The symbols move the nodes like this.
from | za vu fo zi bo tu
gipe | moso gifu fogi . . doti
pibu | daso mera raze tebe faso kuna
nolu | tupo . . . kizo lota
kuza | . madi nuvo senu niva kera
tuza | vula . mami vefe rogu tefa
sovu | vini . . . tupo damu
lezi | pagu . tupo lape mami nagi
paza | . guma moni . kife doza
ritu | tefa rogu taku beko . musu
zudi | kife dovi kuna . zaze rufo
podo | lape lota . . demu zeru
tebe | zafa kizu . . fita .
safo | fopu . vini vepa pagu kefe
mera | niva saru kuda kizu zavi pibu
kuna | zedi pibu kizu . zuba bivo
zafa | duki gugo . . tebe .
kuda | vepa damu . . lape raze
kefe | madi safo soko tila saru niva
pagu | safo . sovu kuda lezi saru
doti | fafo gipe nubo . . .
zeru | kofu podo . . vore nove
musu | tasi ritu nuga fogi . gifu
vore | zeru demu . . . lada
lebo | faso vefe zeru vuvi beko suba
bike | . . . . vini zoze
fopu | . . bike nuvo safo madi
zavi | mera nagi lape dogo vefe faso
kori | . . fopu kuza pesa gafo
taku | vufi sode gage vore . nuga
kebi | bemi suba vuvi . nubo .
soko | zoze vini . . damu vepa
bemi | bivo zuba fita . kebi .
moni | . kera senu . zedi gonu
fame | legu vogo niva zedi dape kuru
tupo | sovu . . . nolu faza
zifu | gonu zedi zafa . bivo .
lada | nove vore . . . fufe
kizu | gugo raze . . dogo tebe
kife | paza kuru zedi . zudi pifa
fifu | vura tasi lebo kebi gifu moso
kuru | guma fame daso zifu dovi kife
gifu | fifu musu beko nubo . gipe
bivo | zifu kuna tebe . bemi .
raze | tila kuda . . kofu kizu
guma | . legu kera gonu kuru paza
lari | . nuvo . . tila senu
sezu | dape mibi zavi zuba tasi vura
faso | pibu zavi kofu fita lebo zuba
rogu | tuza . sode nuga . ritu
saru | kefe pagu damu raze nagi mera
mibi | zere vula nagi faso tefa sezu
pato | rufo zaze bemi . fafo .
tasi | sezu tefa vefe suba musu fifu
vuvi | fita nove . . fufe .
rufo | pifa zudi bivo . pato .
zedi | moni daso gugo . kuna zifu
doza | . paza gonu . pifa .
nuvo | . zoze . . vepa lari
dovi | kuru dape pibu bivo vura zudi
gugo | senu tila . . kizu zafa
pifa | doza kife zifu . rufo .
gonu | . moni duki . zifu .
vini | bike . . . sovu soko
kofu | raze lape . . zeru dogo
vula | bupe . lezi zavi tuza mibi
madi | . fopu zoze lari kefe kuza
moso | zaze fifu suba . gipe fafo
dape | fame zere mera kuna sezu dovi
fafo | pato moso kebi . doti .
beko | lebo nuga vore fufe . fogi
fogi | suba beko lada . . nubo
lape | kuda faza . . podo kofu
lota | faza nolu . . gage podo
zoze | . bike . . soko nuvo
vogo | gafo pesa kefe daso zere fame
kizo | nolu . . . . gage
dogo | kizu kofu . . nove fita
vepa | nuvo soko . . kuda tila
duki | . senu . . zafa .
suba | zuba lebo nove . fogi kebi
zere | vogo bupe saru pibu mibi dape
gafo | . kori madi kera vogo legu
zaze | zudi vura zuba . moso pato
faza | damu tupo . . lota lape
tefa | mibi tuza vufi lebo ritu tasi
tila | lari vepa . . raze gugo
pesa | kori . safo niva bupe vogo
sode | mami . kizo demu . taku
niva | kuza kefe vepa gugo mera daso
fita | tebe dogo . . vuvi .
demu | podo gage . . . vore
nuga | vefe taku demu lada . beko
daso | kera niva tila zafa pibu zedi
nubo | kebi fogi fufe . . .
nove | dogo zeru . . lada vuvi
kera | . kuza lari duki daso moni
nagi | saru lezi faza kofu vufi zavi
legu | . gafo kuza moni fame guma
fufe | vuvi lada . . . .
mami | lezi . nolu podo sode vufi
senu | . lari . . gugo duki
zuba | kuna faso dogo . suba bemi
bupe | pesa . pagu mera vula zere
vura | dovi sezu faso bemi fifu zaze
vufi | nagi mami lota zeru taku vefe
gage | lota kizo . . . demu
vefe | zavi vufi podo nove nuga lebo
damu | soko sovu . . faza kuda

In the rows, 151 means zero.

The rows follow the links: the fewer symbols apart two nodes are, the more alike their rows tend to be.

Rows with their nodes:
169;181;158;114;219;193;101;118;198;147;90;164;129;101;127;264;193;45;88;145;148;134;50;215;178;199;159;166;191;121;190;176;198;117;146;186;168;165;146;104;76 -> pato
48;164;138;150;144;128;185;184;146;196;157;114;184;173;156;157;118;168;175;212;185;217;223;115;115;121;120;127;95;167;111;22;146;177;128;116;35;150;109;153;197 -> kuza
67;109;132;182;106;131;111;126;108;153;192;115;185;163;164;70;179;231;194;193;127;207;270;81;175;127;175;152;144;162;123;57;111;128;152;126;56;159;192;189;130 -> bike
80;118;142;179;114;136;164;159;127;154;197;121;185;164;158;58;147;208;190;200;129;200;281;91;145;125;173;135;162;165;117;43;119;152;164;116;48;146;182;185;170 -> zoze
56;136;137;106;129;187;167;167;118;179;106;117;185;116;117;257;147;205;130;209;151;208;154;91;138;125;146;224;125;125;117;36;183;150;149;111;42;150;143;98;130 -> gafo
236;187;152;143;172;122;207;195;169;171;158;200;131;184;174;156;113;116;143;102;191;91;81;195;103;147;103;98;109;173;165;267;158;189;130;160;258;129;98;156;226 -> lebo
227;204;152;150;200;128;172;152;193;155;140;192;139;175;168;154;140;62;146;104;197;98;76;241;144;149;113;76;145;170;158;258;150;165;131;159;254;138;94;155;194 -> suba
87;187;158;116;219;181;103;114;202;176;94;120;130;113;113;249;185;44;111;185;149;191;117;197;186;163;153;161;212;120;152;71;194;121;152;157;83;160;161;105;88 -> pifa
90;111;155;194;101;124;151;163;121;145;210;119;146;171;176;42;150;220;183;186;121;189;296;96;145;151;183;141;161;156;165;67;94;158;173;163;57;150;197;195;179 -> soko
52;147;131;148;119;142;167;163;122;202;148;107;194;170;174;150;160;202;177;215;178;217;225;85;150;108;125;147;77;167;122;35;155;155;134;119;37;151;118;156;184 -> madi
130;227;171;150;234;124;94;101;224;193;149;135;120;177;172;163;203;5;135;167;190;169;173;221;203;182;111;68;159;170;186;122;161;111;134;199;128;163;99;159;118 -> bivo
216;151;170;103;144;199;192;191;146;135;86;177;140;103;106;260;118;172;119;115;145;122;1;159;115;165;147;219;141;128;160;234;202;177;145;172;227;145;137;101;150 -> tasi
179;139;162;208;150;125;206;196;160;105;221;159;102;177;176;13;115;129;157;148;118;137;237;178;112;180;183;107;233;171;193;178;90;177;173;194;175;141;210;212;216 -> kofu
176;105;161;209;91;131;165;164;110;110;223;175;110;186;170;15;152;239;170;146;113;136;233;103;143;180;186;151;161;169;177;190;91;159;174;187;184;147;215;206;182 -> faza
117;131;163;159;81;129;90;105;85;190;155;134;110;166;172;160;201;282;132;157;188;180;165;64;200;186;119;155;30;180;193;113;154;104;139;185;130;171;103;149;112 -> pagu
125;130;163;204;129;142;190;191;147;124;220;143;111;173;178;15;112;178;170;162;118;159;277;130;117;181;184;134;189;161;190;128;95;193;173;180;117;134;198;200;208 -> kuda
179;156;168;200;175;140;165;153;199;107;226;160;117;179;189;24;140;75;160;139;118;136;231;209;140;181;183;91;247;157;193;172;93;161;177;183;171;149;206;203;178 -> dogo
186;174;172;157;133;117;224;214;128;199;147;171;95;185;188;156;102;190;123;131;209;127;124;142;91;196;104;113;43;193;205;200;155;209;124;205;205;137;71;149;243 -> zavi
228;157;138;180;186;133;112;122;195;114;193;180;186;170;166;68;177;70;198;110;125;105;146;229;182;123;172;108;241;172;126;248;114;125;164;117;249;163;185;179;143 -> fufe
81;161;145;183;189;136;113;130;190;152;190;121;183;157;160;79;177;57;201;195;130;202;264;182;189;126;179;109;227;160;122;53;119;128;165;122;65;154;182;180;139 -> duki
82;136;155;210;158;130;200;183;163;144;213;113;149;170;164;51;126;126;176;183;115;189;293;147;115;161;174;115;214;168;155;65;105;173;167;151;78;145;189;201;202 -> tila
232;155;131;174;177;140;151;159;172;115;194;199;189;165;160;61;141;91;208;106;126;96;161;213;147;113;166;105;222;159;115;266;105;148;169;127;254;143;185;185;174 -> lada

Each walk starts at a row. The symbols on each line, taken left to right, move it on to the next node.
Each answer is a row, close to the row of the node it stands for.
new walk
112;147;166;153;90;123;163;162;101;208;155;130;102;191;180;158;137;270;119;172;200;158;178;75;143;191;105;146;16;177;205;114;160;156;116;207;124;146;76;151;193
za tu tu bo za bo	106;197;177;159;174;118;230;202;169;211;155;137;89;186;189;164;101;111;118;174;199;179;178;167;102;202;92;92;95;181;208;108;151;202;117;208;110;133;72;148;256
tu vu za tu bo vu tu tu vu	111;221;182;151;222;113;169;171;206;212;154;137;97;173;186;165;132;36;116;177;202;180;182;229;142;201;96;66;137;184;220;97;148;155;125;210;124;150;79;147;198
new walk
91;134;156;152;94;117;89;102;96;193;157;124;137;175;168;159;194;268;147;194;185;194;205;62;187;147;121;155;33;169;157;69;158;125;135;157;86;163;109;153;134
tu tu bo za tu vu tu tu	62;218;158;152;201;124;174;160;198;212;151;112;137;179;179;155;140;64;149;204;190;215;227;183;141;154;113;73;122;180;167;34;140;165;121;175;61;149;92;146;195
tu za vu bo za tu fo vu	72;159;134;191;166;133;164;156;181;144;192;116;172;165;169;67;147;93;196;193;132;197;278;156;147;118;166;111;213;165;119;59;113;155;155;117;51;152;189;185;173
new walk
120;158;168;210;177;135;171;162;194;129;212;134;116;178;171;19;142;74;170;165;120;163;273;198;143;176;180;95;241;166;188;125;101;160;176;185;113;150;198;203;179
vu tu vu tu tu vu vu vu za	85;125;157;195;123;129;203;185;141;139;205;124;131;172;173;43;127;170;176;186;128;187;295;118;119;155;173;125;185;167;158;71;109;181;170;160;65;141;190;194;209
bo za tu tu vu za	66;145;140;182;151;118;180;177;159;146;195;110;184;171;169;63;130;132;191;207;128;212;288;143;128;125;172;125;198;172;124;44;103;172;157;112;49;152;183;193;193
new walk
184;143;174;150;88;115;168;166;98;185;158;166;88;182;175;166;136;260;113;126;196;137;112;93;141;187;107;140;14;177;207;195;155;156;117;213;213;147;75;143;194
za tu tu vu za	67;168;157;152;139;125;213;198;138;216;142;128;136;186;176;164;113;175;143;205;196;213;224;112;101;151;99;122;59;181;161;45;156;190;123;165;59;145;100;152;212
za tu tu tu vu vu	59;180;144;156;163;134;200;186;158;202;155;108;186;179;163;150;119;135;180;215;174;219;236;137;115;107;116;121;117;172;101;20;163;175;127;113;21;140;105;140;203
new walk
116;104;171;201;97;127;168;161;112;123;212;134;103;166;171;14;144;231;167;161;116;178;268;93;141;176;182;153;163;172;192;117;95;153;178;189;111;145;203;214;187
za za tu bo tu tu	87;152;153;192;179;139;163;165;182;132;213;114;132;169;175;44;144;84;187;181;128;186;282;175;146;156;180;101;238;170;158;81;100;154;173;158;77;151;195;198;167
bo bo tu vu bo tu bo vu za	211;151;153;194;173;132;161;167;177;110;205;184;146;168;171;32;154;86;182;106;112;114;186;218;144;162;184;97;235;171;158;241;99;169;173;155;231;149;200;202;174
new walk
225;140;150;193;145;136;201;198;175;99;216;188;137;170;170;35;119;123;172;104;116;102;192;192;122;147;178;113;217;171;163;230;103;176;175;157;241;150;205;205;205
bo vu vu za tu za bo	231;137;162;206;114;133;202;176;132;106;223;184;142;173;179;33;114;185;179;106;124;110;194;156;110;146;182;132;178;178;173;249;94;180;183;155;232;144;196;202;216
vu za vu tu bo za bo	220;109;159;200;80;127;161;148;107;97;216;188;139;168;167;20;143;229;190;104;111;113;196;121;145;165;185;137;162;167;164;249;78;158;170;162;236;147;207;198;178
new walk
71;138;136;148;98;126;116;121;107;198;148;107;182;163;159;148;181;248;183;203;175;211;217;71;184;111;112;165;61;174;121;42;158;111;132;125;56;165;114;156;127
tu fo bo za bo vu	96;89;139;195;96;135;104;118;107;139;202;126;148;172;177;62;183;241;170;192;120;188;270;71;180;151;178;154;148;162;164;79;117;120;164;160;78;168;182;192;132
bo tu tu za bo bo	180;115;163;205;118;133;199;188;140;107;228;159;113;174;170;14;110;183;159;139;109;140;233;152;118;191;182;119;198;172;197;187;84;183;173;186;177;140;203;214;212
